Each row has a name. Each question is about the rows just above it.

[ 1.97 -3.93 -2.43  2.12 -2.69  5.24  1.34  4.34 -4.94 -4.61 -1.72 -6.92
  3.94]  J268
[ 1.32 -4.03 -1.11  1.26 -0.59  6.55  0.92  0.76 -4.24 -4.75 -2.76 -8.35
  3.97]  J599
[ 1.23 -4.23 -3.80  2.69 -2.43  5.72  1.60  0.40 -4.44 -4.80 -2.27 -6.69
 -2.76]  J274
[ 1.32 -4.03 -1.11  1.26 -0.59  6.55  0.92 -7.62 -4.27 -4.31 -2.67 -7.22
  4.35]  J881
[ 1.54 -4.02 -1.95  1.96 -2.20 -3.79  1.12  0.22 -4.07 -4.68 -4.94 -4.93
  2.35]  J436
[ 0.99 -4.68 -1.12  1.03 -0.69  3.88  1.15  1.43 -4.19 -7.63 -2.32 -7.63
  3.88]  J576
[ 1.18 -3.80 -1.45  1.89 -1.81  5.75  1.18  0.55 -4.61 -4.56 -2.92 -7.15
  4.10]  J305
[ 2.63 -2.42 -2.50  3.20 -3.14  5.10  1.24 -0.19 -4.93 -4.42 -1.85 -5.89
  3.33]  J99
Which value is in both J599 and J274?
[-2.76]
Which value is in both J274 and J268?
[-2.43]
Times [4.35] occurs in J881:
1
How many times does J576 hold [-7.63]?
2
Which value is in both J305 and J274?
[-3.80]
Which value is in both J268 and J436?
[-4.94]

[ 1.99  2.70 -0.50 -0.58  0.45  1.99  2.06  3.96  2.44  2.60  2.57 -3.09
  3.89  0.14  3.97 -3.14  3.33  3.96  3.40  3.21  0.54  4.28 -1.42  3.05
 -5.96 -1.27  1.06  0.44  1.99  1.39  1.55  3.16 -0.57 -0.66 -4.74 -0.61
 -5.61  1.01 -2.86  3.96 -6.89  2.36  3.34 -0.07] : J516
[ 1.95  0.20 -0.51 -0.62  0.44  0.21  2.07  4.00  2.48  2.64 -5.11 -3.13
  3.81  0.01  4.12 -3.14  3.35  0.76  3.36  0.21  0.47  2.24 -1.48  3.00
 -6.11 -1.26  0.98  0.48 -1.34  1.34  1.51  3.20 -0.57 -0.57  3.38 -0.68
 -5.72  1.10 -2.94  3.91 -6.92  0.21  3.38 -0.04] : J579
[ 2.99  1.72  0.02  0.65  0.92  0.88  1.81  2.23  2.28  1.78 -5.65 -2.40
  4.54  2.56  2.11 -3.10  2.57 -0.30  3.37  1.18  0.92  3.35  0.04  2.76
 -3.72 -1.03  2.20 -0.05 -1.27  1.34  2.23  2.23 -1.13 -1.89 -3.19 -0.13
 -3.77 -0.05 -1.47  1.76 -6.72  1.74  2.44 -0.30] : J289
[ 1.95  2.79 -0.51 -0.62  0.44  0.21  2.00  4.00  2.48  2.64 -5.11 -3.13
  3.81  0.01  4.12 -3.14  3.35  0.76  3.36  3.37  0.47  4.37 -1.48  3.00
 -6.11 -1.26  0.98  0.48 -1.34  1.34  1.51  3.20 -0.57 -0.10  4.84  0.42
  6.43 -3.51  4.95 -7.43  8.51 -2.44 -5.51  2.28] : J714
How many times does J289 hold [-0.05]?
2
Count of [0.21] in J579:
3
How many times does J289 hold [2.23]?
3
Times [1.99] occurs in J516:
3
Whose row is [ 1.99  2.70 -0.50 -0.58  0.45  1.99  2.06  3.96  2.44  2.60  2.57 -3.09
  3.89  0.14  3.97 -3.14  3.33  3.96  3.40  3.21  0.54  4.28 -1.42  3.05
 -5.96 -1.27  1.06  0.44  1.99  1.39  1.55  3.16 -0.57 -0.66 -4.74 -0.61
 -5.61  1.01 -2.86  3.96 -6.89  2.36  3.34 -0.07]?
J516

[-0.53 -3.12 -2.97  1.72  5.38  0.05  0.41 -0.10  1.68  1.10 -3.12  1.39
  0.99 -0.30 -7.29 -7.29 -0.71 -0.29  1.35 -1.26 -0.49  0.71  0.16 -7.29
  3.21  2.22  0.15 -3.12  0.28 -0.73] : J22
[ 4.01 -5.41  0.13  0.35  1.20  1.65 -0.03  0.36 -0.58 -0.43 -0.02 -3.11
 -7.28 -1.84  1.31  1.58 -0.54  0.21 -0.02  1.45 -0.02  0.41 -4.83 -0.02
 -1.88  1.18 -0.14  1.65  3.75 -0.12] : J577
[-2.01  3.05 -4.84 -1.66  1.59  1.21  2.38  1.59 -2.28  1.39  3.06 -1.25
 -3.12 -4.84 -1.47 -4.12  1.21 -4.84  1.21  1.58  1.21 -0.89  0.05  4.24
 -2.59  1.21 -0.53  0.23 -4.84  0.22] : J590
Which value is in both J577 and J22?
[0.41]
Times [-0.02] occurs in J577:
4
How many times does J22 hold [-7.29]?
3
Shared by J590 and J577:
[1.58]
Which value is in both J577 and J590?
[1.58]
Times [-4.84] occurs in J590:
4

[-6.88 -0.46  4.78  0.08 -1.50  1.30 -1.60  0.82  2.50 -3.53 -2.14 -1.43
 -0.10  0.77  4.33  0.68  0.58 -3.63  1.07  3.29 -0.99 -1.84  1.32 -0.16
  0.57 -1.20  0.47 -0.57  1.20 -1.63 -0.56] -> J534
[ 0.78 -2.52  0.56 -0.71  0.21 -0.32  4.37 -4.13 -0.11  0.21 -3.25 -1.36
 -0.10  1.53  3.29 -0.03  2.18  0.18  0.00 -0.25  0.52  0.67  0.55 -0.94
  2.84  1.95  1.96 -0.57  0.49  1.74 -0.26] -> J472
[-3.96  0.43  0.56 -1.44 -1.03 -0.26  4.02 -0.57 -0.11  3.90 -1.09 -0.88
 -3.81  3.19  0.09  2.24 -5.01 -1.00 -2.82 -0.15 -0.99 -2.51 -2.39 -0.16
 -3.30 -1.20 -2.38 -2.31 -1.44  1.49 -0.26] -> J165
[-1.28 -0.46  0.56  0.08 -0.67 -0.26 -0.11 -0.57 -0.11  1.05 -1.36  0.17
 -0.10  0.32  0.09  0.68  1.27 -1.00  0.00 -0.15 -2.17  1.40  1.32 -0.16
  0.24 -0.88  0.12 -0.57  0.49  0.02 -0.26] -> J273
[-1.28  0.23  0.56  0.08  0.21 -0.26 -0.11 -0.57 -0.11  1.05 -1.36 -0.88
  1.72  0.28  0.01  0.68  1.27  1.19  0.00 -0.15 -1.05 -0.40  1.32  0.00
  0.24 -1.20 -0.08  0.01 -0.22 -0.73 -0.26] -> J670
[-1.81 -0.48  1.49  0.08  0.21 -0.26 -0.11  0.56  0.32 -0.09 -1.36 -0.88
 -0.10  0.32  1.17  0.68  1.27 -1.90  0.00  0.86 -0.99 -0.35  1.34 -0.16
  0.24 -1.20  0.12 -0.57  0.66  0.02 -0.42] -> J613
[-1.28 -0.33  0.56  0.08  0.21 -0.26 -0.11 -1.51 -0.11  1.26 -1.36 -0.88
  0.80  0.32  0.09  0.68  1.27  1.05  0.00 -0.15 -1.64 -0.35  1.32 -0.16
  0.24 -1.20  0.12 -0.57 -0.26  0.02  0.02] -> J494
Times [-0.11] occurs in J670:
2
Where do [-1.28  0.23  0.56  0.08  0.21 -0.26 -0.11 -0.57 -0.11  1.05 -1.36 -0.88
  1.72  0.28  0.01  0.68  1.27  1.19  0.00 -0.15 -1.05 -0.40  1.32  0.00
  0.24 -1.20 -0.08  0.01 -0.22 -0.73 -0.26] appear?
J670
Count of [-1.51] in J494:
1

[ 0.17 -3.65 -4.21 -0.94  4.81] = J592
[-0.54 -0.56  2.09 -0.54 -7.51] = J620
[ 5.42 -0.56  2.09 -2.66 -7.51] = J350
[5.98 4.83 7.14 7.98 3.27] = J943
[-0.54 -2.79 -1.54  0.71  6.46] = J863
[ 0.17 -3.65 -4.21 -3.30  1.28] = J353
[-0.90 -0.46 -2.34 -0.38 -1.54] = J752
[-0.39  1.80 -0.09  0.24  0.71] = J133
[ 0.98 -3.49 -1.52 -3.84 -4.64] = J750
Which value is in both J863 and J620?
[-0.54]
The one value in J752 and J863:
[-1.54]

[-2.24 -1.27  4.36  4.21 -3.43 -3.28 -4.45  0.65 -0.14  1.45  4.32 -3.17
 -6.38 -3.47 -4.67 -4.09 -6.22  0.97 -2.56 -5.32 -2.24 -4.07 -3.14 -6.47
  6.63]  J651
[-3.30 -1.91 -2.31  1.96 -5.78 -1.60 -4.84  0.17  3.16 -6.03 -4.17 -4.12
  5.79 -2.50 -1.57 -1.83 -1.79  2.58 -5.60  5.92 -2.25 -6.92 -6.33 -1.86
 -1.76]  J507
[ 1.14 -3.79  0.13  2.63 -6.96  2.54 -6.98  4.50 -8.89 -2.35 -4.94 -3.65
 -6.75  4.04  3.86 -2.22 -3.43 -6.58 -5.24 -3.36  7.53 -7.55  0.12 -3.22
 -0.26]  J766
[ 5.14 -1.83  2.23 -4.79 -4.32  6.63 -3.63  0.41 -7.86  3.52 -0.39 -0.77
 -4.96 -1.01  6.08 -1.57 -0.73  6.62 -1.17 -1.26  1.85 -1.05  2.54  1.66
 -0.43]  J310
[ 5.14 -1.83  2.23 -4.79  5.14  6.63 -3.63  0.41 -7.86  5.14 -0.39 -0.77
 -4.96 -1.01  6.08 -1.57 -0.73 -8.76  4.42 -6.95  4.80  3.18  3.32 -1.42
  1.03]  J664
Shared by J651 and J310:
[6.63]
Shared by J310 and J766:
[2.54]
Shared by J651 and J766:
[-3.43]
Times [5.14] occurs in J664:
3
The one value in J310 and J651:
[6.63]

[-3.52 -1.99  1.65 -0.90  0.10  1.28 -1.69 -2.62 -4.52  3.90  3.85  1.97
 -0.20 -0.60  3.63  4.34 -4.82 -0.98  0.62 -1.18  2.57  2.18  4.34 -3.73
  3.22 -3.24  1.63 -0.79  0.56 -1.82 -0.56  0.62  0.22  5.20 -1.66 -2.53
  1.03 -2.41 -1.00  0.08  0.20] : J476
[-4.68  0.53  3.32  1.87  0.96  1.70 -5.75 -0.85 -0.81  0.18  1.34  0.50
  0.94 -0.89 -0.81 -2.35  2.42 -2.57 -1.64 -2.50  2.21  3.83  0.53 -7.66
  1.07  0.92 -3.18 -1.75  0.89 -0.17  1.66  4.96 -3.55  2.61 -0.03  2.53
  3.75 -3.06 -1.03 -0.80 -0.40] : J148
[-3.52 -1.99  1.65 -0.90  0.10  1.28 -1.69 -2.62 -4.52  3.90  3.85  1.97
 -0.20 -0.60  3.63  4.34 -4.82 -0.98  0.62 -1.18  2.57  2.18  4.34 -3.73
  3.22 -3.24  1.07 -0.79  0.56 -1.82 -0.56  0.62  0.22  5.20 -1.66 -2.53
  1.03 -2.41 -1.00  0.08  0.20] : J983
[-0.75 -2.37  0.01 -2.23  0.04  0.78  1.02 -2.24 -4.82  3.75  4.05  2.18
  1.03  0.07  3.06  5.20 -5.52 -0.06  1.09 -0.79  2.47  0.94  4.19 -0.56
  3.56 -4.23 -3.18  1.07 -0.28 -0.42  0.33 -2.01  0.55  5.12 -1.56 -3.43
 -1.02 -0.47 -1.25  0.72  1.20] : J849
[ 4.38 -1.73 -4.77 -1.67 -0.48 -0.94  5.24  0.40 -1.15  1.20  1.33  0.08
 -0.19 -0.58  1.71  4.57 -3.57  2.20  2.39  1.38 -0.09 -2.43  0.65  6.25
  0.96 -3.24  2.69  1.64 -0.83  0.31 -1.98 -5.36  3.71  0.22 -0.49 -5.10
 -3.86  1.73  0.06  2.48 -0.21] : J343
[ 4.16 -1.34 -3.18 -1.59 -1.22 -0.39  4.83  1.92 -3.40  1.33  0.64  1.18
 -0.45  0.76  1.06  4.88 -5.66  2.96  1.93  2.20  0.30 -2.51  1.97  6.17
  2.20 -3.01  1.63  1.74 -1.07 -2.02  1.92  4.56 -3.99  2.97  1.03  4.58
  3.79 -3.73 -1.09 -2.37  0.50] : J216
Whose row is [-3.52 -1.99  1.65 -0.90  0.10  1.28 -1.69 -2.62 -4.52  3.90  3.85  1.97
 -0.20 -0.60  3.63  4.34 -4.82 -0.98  0.62 -1.18  2.57  2.18  4.34 -3.73
  3.22 -3.24  1.63 -0.79  0.56 -1.82 -0.56  0.62  0.22  5.20 -1.66 -2.53
  1.03 -2.41 -1.00  0.08  0.20]?
J476
The one value in J148 and J983:
[1.07]

[ 1.22 -0.54  1.62 -3.43] = J653
[ 1.22  1.22  1.22 -9.43] = J430
[ 1.58  0.85 -0.13  3.11] = J901
[-0.14 -1.75 -0.49 -3.43] = J602
[-0.40 -0.54 -0.48 -0.49] = J632
Shared by J430 and J653:
[1.22]
Which value is in both J602 and J632?
[-0.49]
The one value in J632 and J602:
[-0.49]
Times [1.22] occurs in J430:
3

[-2.34 -3.75  2.44  1.36 -2.55  5.49  0.84  4.86  1.98  2.61  2.00 -1.76
  6.67  0.50  0.11 -7.28  2.09 -0.80  3.25  4.64  3.17 -3.34  8.31] -> J468
[ 0.80  1.76  3.00  4.08  5.86 -4.11 -4.69 -0.32  4.08  6.48 -3.96 -0.52
  6.72 -1.16  6.67  1.97  4.65  1.82 -0.60  5.88  0.11 -4.35 -1.98] -> J998
[ 0.80  1.76  3.00  0.99  5.86 -4.11 -4.69 -0.32  5.28  6.48  0.11 -0.52
  0.11 -1.16  6.67  1.97 -2.08  0.11 -0.60  5.88  0.11 -4.35 -1.98] -> J465
[-0.31  2.17  1.61  0.50  5.28 -3.95 -2.09 -0.47  4.36  5.83 -2.15 -0.52
  4.42  0.56  0.12  3.14 -1.89  2.53 -0.85  5.55  1.89 -1.89 -2.79] -> J410
[-0.38  2.22  1.85  3.89  2.15 -0.16  2.17  2.17  0.18  2.15  1.10  4.64
  3.61  0.33 -3.09 -2.88 -0.92  3.24 -3.25  4.95 -5.37 -4.91 -1.61] -> J584
Times [4.65] occurs in J998:
1
Shared by J468 and J584:
[4.64]
How many times does J584 hold [3.24]?
1
How many times does J465 hold [0.11]?
4
Whose row is [-0.31  2.17  1.61  0.50  5.28 -3.95 -2.09 -0.47  4.36  5.83 -2.15 -0.52
  4.42  0.56  0.12  3.14 -1.89  2.53 -0.85  5.55  1.89 -1.89 -2.79]?
J410

[ 1.34 -4.64 -0.98  4.11 -0.66  0.37] = J475
[ 2.58  1.76 -1.63  1.34  3.43 -1.43] = J796
[ 0.12  1.48  3.01  2.42 -8.07  9.46] = J162
[-2.52  9.27 -2.98 -4.17  2.44  0.71] = J896
[ 5.63  0.30  5.63  0.30  5.63 -6.31] = J489
[-4.40 -2.34 -2.98 -4.30 -6.88  8.75] = J359
[ 2.48 -1.64 -5.12  9.28  0.31  9.28] = J102
[-3.08  2.75 -2.85 -6.88  0.12 -1.63] = J129
Times [-1.63] occurs in J129:
1
Shared by J129 and J162:
[0.12]
Which value is in both J896 and J359?
[-2.98]
Times [0.30] occurs in J489:
2
Shared by J796 and J475:
[1.34]
The one value in J359 and J129:
[-6.88]

[-3.35 -3.35 -3.35  5.70 -3.35 -3.35  5.70] -> J686
[ 3.36  5.70 -3.35 -2.00  1.39  2.61 -0.97] -> J967
[ 3.36 -3.36  3.35  3.36  1.39 -3.37 -3.36] -> J282
Count of [-3.35] in J686:
5
Count of [5.70] in J686:
2
Which row holds [-3.35 -3.35 -3.35  5.70 -3.35 -3.35  5.70]?
J686
Times [5.71] occurs in J967:
0
Count of [1.39] in J967:
1
Count of [-3.37] in J282:
1

[ 3.54 -1.34 -6.56 -5.15 -7.45 -7.16 -6.06  3.35  7.70  7.10  2.31  3.03]  J120
[ 2.47  4.81 -6.99 -6.34 -3.71 -3.43 -5.65 -6.19  8.53 -4.31 -4.13  5.33]  J575
[ 3.54  3.36  3.54  3.54  7.10 -7.16 -6.06  7.10  3.35  7.10  3.54  3.03]  J137
[ 2.47  4.81 -6.99 -6.34 -3.71  5.30 -5.65 -6.19  8.53 -4.31 -4.13  5.33]  J829
[ 4.38 -5.01 -1.70  3.36 -1.74  1.09  7.15  3.55  3.01  7.07 -7.67 -8.40]  J556
[ 2.47  4.81 -6.99 -6.34 -3.71 -3.43 -5.65 -6.19  8.53 -4.31 -4.13  5.33] is in which row?
J575
Times [3.55] occurs in J137:
0
The one value in J556 and J137:
[3.36]

